Here is a tiny trained network, its code and every weight. The questions are about switching its units off for an input and a class, where a switched-off unit gives its printed mean instead of its output.

import numpy as np


def w(rows, s, z=0):
    codes = np.array(rows[::2]) - 128.0
    scale = np.full(codes.shape[1], s)
    scale[-1] = z or s
    return codes * scale


def f(y):
    return np.maximum(y, 0)


def log_softmax(a):
    a = a - a.max(-1, keepdims=True)
    return a - np.log(np.exp(a).sum(-1, keepdims=True))


def net(x, mask):
    res = np.array(x, float).reshape(1, 5) / 4 @ E
    y = f(res @ A[0][:, :-1].T + A[0][:, -1])
    res = res + np.where(mask, y, B[0][:, -1]) @ B[0][:, :-1]
    return log_softmax(res[-1] @ U[:, :-1].T + U[:, -1])


A, B = {}, {}
E = w([
[133,123,118,118,115,141,132,121],'x0',
[227,154,144,186,127,132,183,214],'x1',
[122,147,105,135,128,154,112,142],'x2',
[98,125,23,168,179,138,255,91],'x3',
[122,26,102,50,198,123,176,231],'x4',
],0.011)
A[0] = w([
[112,148,90,126,172,117,115,118,115],'neuron 0',
[227,148,107,205,91,108,184,161,27],'neuron 1',
[142,215,190,195,59,168,111,96,134],'neuron 2',
[179,92,157,103,121,112,145,254,101],'neuron 3',
[69,90,92,32,216,144,150,188,197],'neuron 4',
[79,184,137,135,157,94,122,175,117],'neuron 5',
[132,127,40,159,142,122,206,135,49],'neuron 6',
[1,82,119,43,138,125,63,100,84],'neuron 7',
[114,131,100,165,174,159,206,132,31],'neuron 8',
[34,141,70,166,42,82,140,6,125],'neuron 9',
[51,133,87,163,150,139,162,35,127],'neuron 10',
[86,53,122,114,144,154,147,163,32],'neuron 11',
[43,92,125,68,166,147,174,187,2],'neuron 12',
[160,101,35,184,197,109,208,142,227],'neuron 13',
],0.0084,0.009)
B[0] = w([
[153,147,125,97,118,158,119,164,146],'neuron 0',
[115,122,118,135,86,48,45,69,164],'neuron 1',
[160,90,147,205,57,100,117,82,206],'neuron 2',
[126,157,92,110,226,207,205,219,188],'neuron 3',
[176,47,150,223,129,104,151,133,236],'neuron 4',
[142,141,107,141,132,143,104,125,132],'neuron 5',
[174,52,209,195,64,90,110,118,182],'neuron 6',
[135,27,160,201,64,40,98,137,197],'neuron 7',
[178,43,177,174,112,65,141,161,165],'neuron 8',
[126,163,119,37,170,163,144,148,217],'neuron 9',
[111,211,116,35,176,202,156,216,200],'neuron 10',
[72,161,73,51,97,116,120,90,153],'neuron 11',
[72,149,140,84,55,108,2,52,164],'neuron 12',
[67,168,130,83,78,114,70,71,253],'neuron 13',
],0.0086,0.016)
U = w([
[37,155,134,86,16,59,44,2,189],'0',
[244,56,146,241,57,64,161,120,150],'1',
[109,220,101,30,237,231,244,171,2],'2',
],0.0073,0.00076)

Each question gives the input, the list of numbers given to net, and the class t.
The units are the neurons (one row each of A and B). Each row of codes is followed by its name. A weight is (code - 128) times the scale printed after its matrix; where a second scale follows, it is the last column's (A, B and U).
mask holds one flag per neuron, in row order. A switched-off neuron (its flag False) gives its mean, the last column of its row in B, instead of its output. The means were averaged over made-up inputs and are rounded, as every weight is.
A unit's drop is (log p(t) with every unit on - log p(t) with that unit switched off) / (log p(t) with every unit on - log p(t) with every unit switched off).
The circuit of an input: a set's keep is (log p(t) with only the set's units on - log p(t) with every unit switched off) / (log p(t) with every unit on - log p(t) with every unit switched off). Starting from the 12 units with the biggest drops (on a tie, the unit counted first), units are removed one at a time, each time the one whose removal leaves the highest keep (on an exact tie, the one counted first), for as long as the keep stays at least 0.8.
units of the circuit, in order: the units of the circuit, biggest drop first
unit that matters most: the unit with the biggest drop
k most important neurons: the k neurons with the biggest drops, biggest first
drop of u: that unit's drop, to one decimal
input [2,4,8,8,-6], class 0: units of the circuit, in order => [neuron 13]
input [-1,-2,5,5,6], class 0: 3 most important neurons => [neuron 13; neuron 12; neuron 11]
input [-6,-7,5,-1,1], class 1: 2 most important neurons => [neuron 13; neuron 7]
input [-4,7,-4,2,-2], class 0: units of the circuit, in order => [neuron 4; neuron 1]
input [7,-3,-2,1,-5], class 2: 3 most important neurons => [neuron 9; neuron 13; neuron 10]
input [8,-5,6,-2,4], class 1: 3 most important neurons => [neuron 13; neuron 4; neuron 7]
input [3,6,-6,1,-6], class 0: 2 most important neurons => [neuron 4; neuron 1]
input [8,8,7,1,-2], class 0: 3 most important neurons => [neuron 4; neuron 1; neuron 13]
input [8,3,8,-4,-5], class 1: 2 most important neurons => [neuron 13; neuron 2]
input [6,-2,0,8,7], class 0: 3 most important neurons => [neuron 13; neuron 12; neuron 11]
input [4,3,0,-7,-8], class 1: 3 most important neurons => [neuron 13; neuron 2; neuron 12]
input [7,-6,0,-7,3], class 1: units of the circuit, in order => [neuron 13; neuron 7]
input [7,7,3,-1,8], class 2: 3 most important neurons => [neuron 3; neuron 7; neuron 2]
input [7,-4,-6,-7,2], class 1: unit that matters most => neuron 13
input [-1,1,8,-6,5], class 2: 3 most important neurons => [neuron 3; neuron 2; neuron 6]
input [-8,-5,-4,0,5], class 1: drop of neuron 7 => 0.5
input [8,6,8,-7,3], class 2: drop of neuron 3 => 0.4
input [-2,-5,-8,8,-7], class 2: drop of neuron 5 => 0.0
